Here is a tiny trained network, its code and every weight. The questions are about switching its units off for an input and a target symbol, where a switched-off unit gives its printed mean instead of its output.

import numpy as np


def w(rows, s, z=0):
    codes = np.array(rows[::2]) - 128.0
    scale = np.full(codes.shape[1], s)
    scale[-1] = z or s
    return codes * scale


def norm(h):
    return h / np.sqrt((h * h).mean(-1, keepdims=True) + 1e-5)


def f(y):
    return np.maximum(y, 0)


def softmax(a):
    e = np.exp(a - a.max(-1, keepdims=True))
    return e / e.sum(-1, keepdims=True)


def log_softmax(a):
    a = a - a.max(-1, keepdims=True)
    return a - np.log(np.exp(a).sum(-1, keepdims=True))


def net(x, mask):
    ids = ['ΛΩζηξτφ'.index(c) for c in x.split()]
    T = len(ids)
    res = E[ids] + P[:T]
    r = norm(res)
    for j in range(2):
        rows = slice(4 * j, 4 * j + 4)
        q, k, v = (r @ M[0][rows].T for M in (Q, K, V))
        z = softmax(np.where(np.tri(T) > 0, q @ k.T / 4**0.5, -1e9)) @ v
        o = O[0][rows]
        res = res + np.where(mask[j], z, o[:, -1]) @ o[:, :-1]
    y = f(norm(res) @ A[0][:, :-1].T + A[0][:, -1])
    res = res + np.where(mask[2:18], y, B[0][:, -1]) @ B[0][:, :-1]
    return log_softmax(norm(res)[-1] @ U[:, :-1].T + U[:, -1])


Q, K, V, O, A, B = {}, {}, {}, {}, {}, {}
E = w([
[170,254,159,208],'Λ',
[64,76,167,189],'Ω',
[204,99,92,59],'ζ',
[70,169,93,132],'η',
[208,88,160,115],'ξ',
[174,144,74,117],'τ',
[96,155,55,70],'φ',
],0.015)
P = w([
[97,58,85,156],'0',
[149,90,28,161],'1',
[72,155,225,83],'2',
[198,176,2,135],'3',
[77,153,202,67],'4',
[186,208,55,138],'5',
[94,136,178,106],'6',
[124,151,151,116],'7',
[157,173,124,126],'8',
[103,112,170,87],'9',
[178,173,121,133],'10',
[153,133,157,107],'11',
[182,124,128,93],'12',
],0.01)
Q[0] = w([
[110,145,7,232],'head 1',
[155,75,174,109],'head 1',
[153,224,200,73],'head 1',
[213,206,89,2],'head 1',
[230,221,186,80],'head 2',
[213,124,40,185],'head 2',
[116,44,162,62],'head 2',
[81,203,183,91],'head 2',
],0.0079)
K[0] = w([
[102,99,219,111],'head 1',
[129,18,190,147],'head 1',
[244,126,120,245],'head 1',
[179,251,167,160],'head 1',
[169,187,74,87],'head 2',
[2,71,219,94],'head 2',
[130,196,136,178],'head 2',
[75,227,119,132],'head 2',
],0.0082)
V[0] = w([
[43,101,175,163],'head 1',
[190,45,93,33],'head 1',
[219,21,203,131],'head 1',
[166,137,163,232],'head 1',
[59,87,99,53],'head 2',
[67,141,227,80],'head 2',
[78,199,32,166],'head 2',
[84,118,102,12],'head 2',
],0.011)
O[0] = w([
[113,85,254,98,2],'head 1',
[81,122,57,186,166],'head 1',
[54,137,96,94,36],'head 1',
[150,208,106,75,104],'head 1',
[101,72,135,133,179],'head 2',
[104,104,162,92,36],'head 2',
[231,89,100,155,219],'head 2',
[65,61,120,135,209],'head 2',
],0.011,0.0065)
A[0] = w([
[15,106,133,201,202],'neuron 1',
[111,184,160,234,166],'neuron 2',
[182,198,64,158,146],'neuron 3',
[172,120,200,100,54],'neuron 4',
[98,76,184,136,166],'neuron 5',
[90,107,86,45,118],'neuron 6',
[171,142,110,69,186],'neuron 7',
[149,186,100,139,230],'neuron 8',
[24,157,132,70,176],'neuron 9',
[198,173,63,94,170],'neuron 10',
[79,172,133,117,104],'neuron 11',
[154,2,89,74,99],'neuron 12',
[169,204,161,105,157],'neuron 13',
[55,112,205,215,121],'neuron 14',
[76,126,113,53,118],'neuron 15',
[173,66,43,124,251],'neuron 16',
],0.011,0.0032)
B[0] = w([
[134,125,166,67,160],'neuron 1',
[147,76,40,54,155],'neuron 2',
[134,47,156,100,222],'neuron 3',
[163,154,117,124,137],'neuron 4',
[137,142,158,72,139],'neuron 5',
[118,113,155,116,138],'neuron 6',
[129,80,170,149,164],'neuron 7',
[210,93,112,12,186],'neuron 8',
[157,223,165,88,134],'neuron 9',
[135,64,177,56,217],'neuron 10',
[173,150,122,151,130],'neuron 11',
[88,136,160,162,170],'neuron 12',
[107,41,98,98,152],'neuron 13',
[197,53,60,2,144],'neuron 14',
[135,220,161,98,132],'neuron 15',
[98,194,235,108,251],'neuron 16',
],0.0074,0.014)
U = w([
[254,123,37,102,220],'Λ',
[134,109,241,7,67],'Ω',
[159,150,153,107,2],'ζ',
[87,196,100,42,121],'η',
[84,23,163,188,170],'ξ',
[183,114,216,177,27],'τ',
[48,110,94,122,220],'φ',
],0.0091,0.0036)

Each question gives the input, a string of symbols that net reads in full, and the target symbol t.
The units are the heads (4 rows each of Q, K, V and O) and the neurons (one row each of A and B). Each row of codes is followed by its name. A weight is (code - 128) times the scale printed after its matrix; where a second scale follows, it is the last column's (O, A, B and U).
mask holds one flag per unit, heads first, then neurons. A switched-off unit (its flag False) gives its mean, the last column of its rows in O or B, instead of its output. The means were averaged over made-up inputs and are rounded, as every weight is.
A unit's drop is (log p(t) with every unit on - log p(t) with that unit switched off) / (log p(t) with every unit on - log p(t) with every unit switched off).
The circuit of an input: a set's keep is (log p(t) with only the set's units on - log p(t) with every unit switched off) / (log p(t) with every unit on - log p(t) with every unit switched off). Starting from the 12 units with the biggest drops (on a tie, the unit counted first), units are removed one at a time, each time the one whose removal leaves the highest keep (on an exact tie, the one counted first), for as long as the keep stays at least 0.8.
units of the circuit, in order: the units of the circuit, biggest drop first
unit that matters most: the unit with the biggest drop
which heads matter: for each layer, one digit per head in row order, 1 if its drop is at least 0.15 and else 0, layers parted by /
input ξ ζ ζ τ ξ Ω, target η: units of the circuit, in order	(head 2; head 1; neuron 9)
input Ω η η, target τ: which heads matter	11
input ζ τ Λ ζ η τ, target Ω: units of the circuit, in order	(head 1)
input ζ τ ζ, target Λ: units of the circuit, in order	(head 1; head 2)
input φ Λ ζ ξ τ φ, target Ω: which heads matter	01
input φ τ ξ φ, target η: which heads matter	11
input Ω τ τ τ τ, target Λ: which heads matter	10
input τ ζ ζ ξ, target φ: units of the circuit, in order	(head 1; head 2)
input ζ τ ξ η, target η: which heads matter	01
input φ ξ τ φ τ, target ξ: which heads matter	11
input ξ Λ τ ξ, target Ω: which heads matter	01
input τ ξ τ, target η: units of the circuit, in order	(head 1; head 2; neuron 9)
input τ Ω Λ, target Λ: which heads matter	00
input Ω Λ ζ η, target η: units of the circuit, in order	(head 2)
input φ φ η, target ξ: which heads matter	01
input ξ ζ η, target φ: which heads matter	10
input η ζ ξ, target φ: units of the circuit, in order	(head 1; neuron 10; head 2)
input ζ φ ξ, target ξ: which heads matter	10
input τ τ ζ, target Λ: units of the circuit, in order	(head 2; head 1)
input ζ φ φ ζ τ Ω φ ζ, target ξ: unit that matters most	head 2
input Λ ξ Λ ζ ξ Ω, target η: units of the circuit, in order	(head 1; head 2)
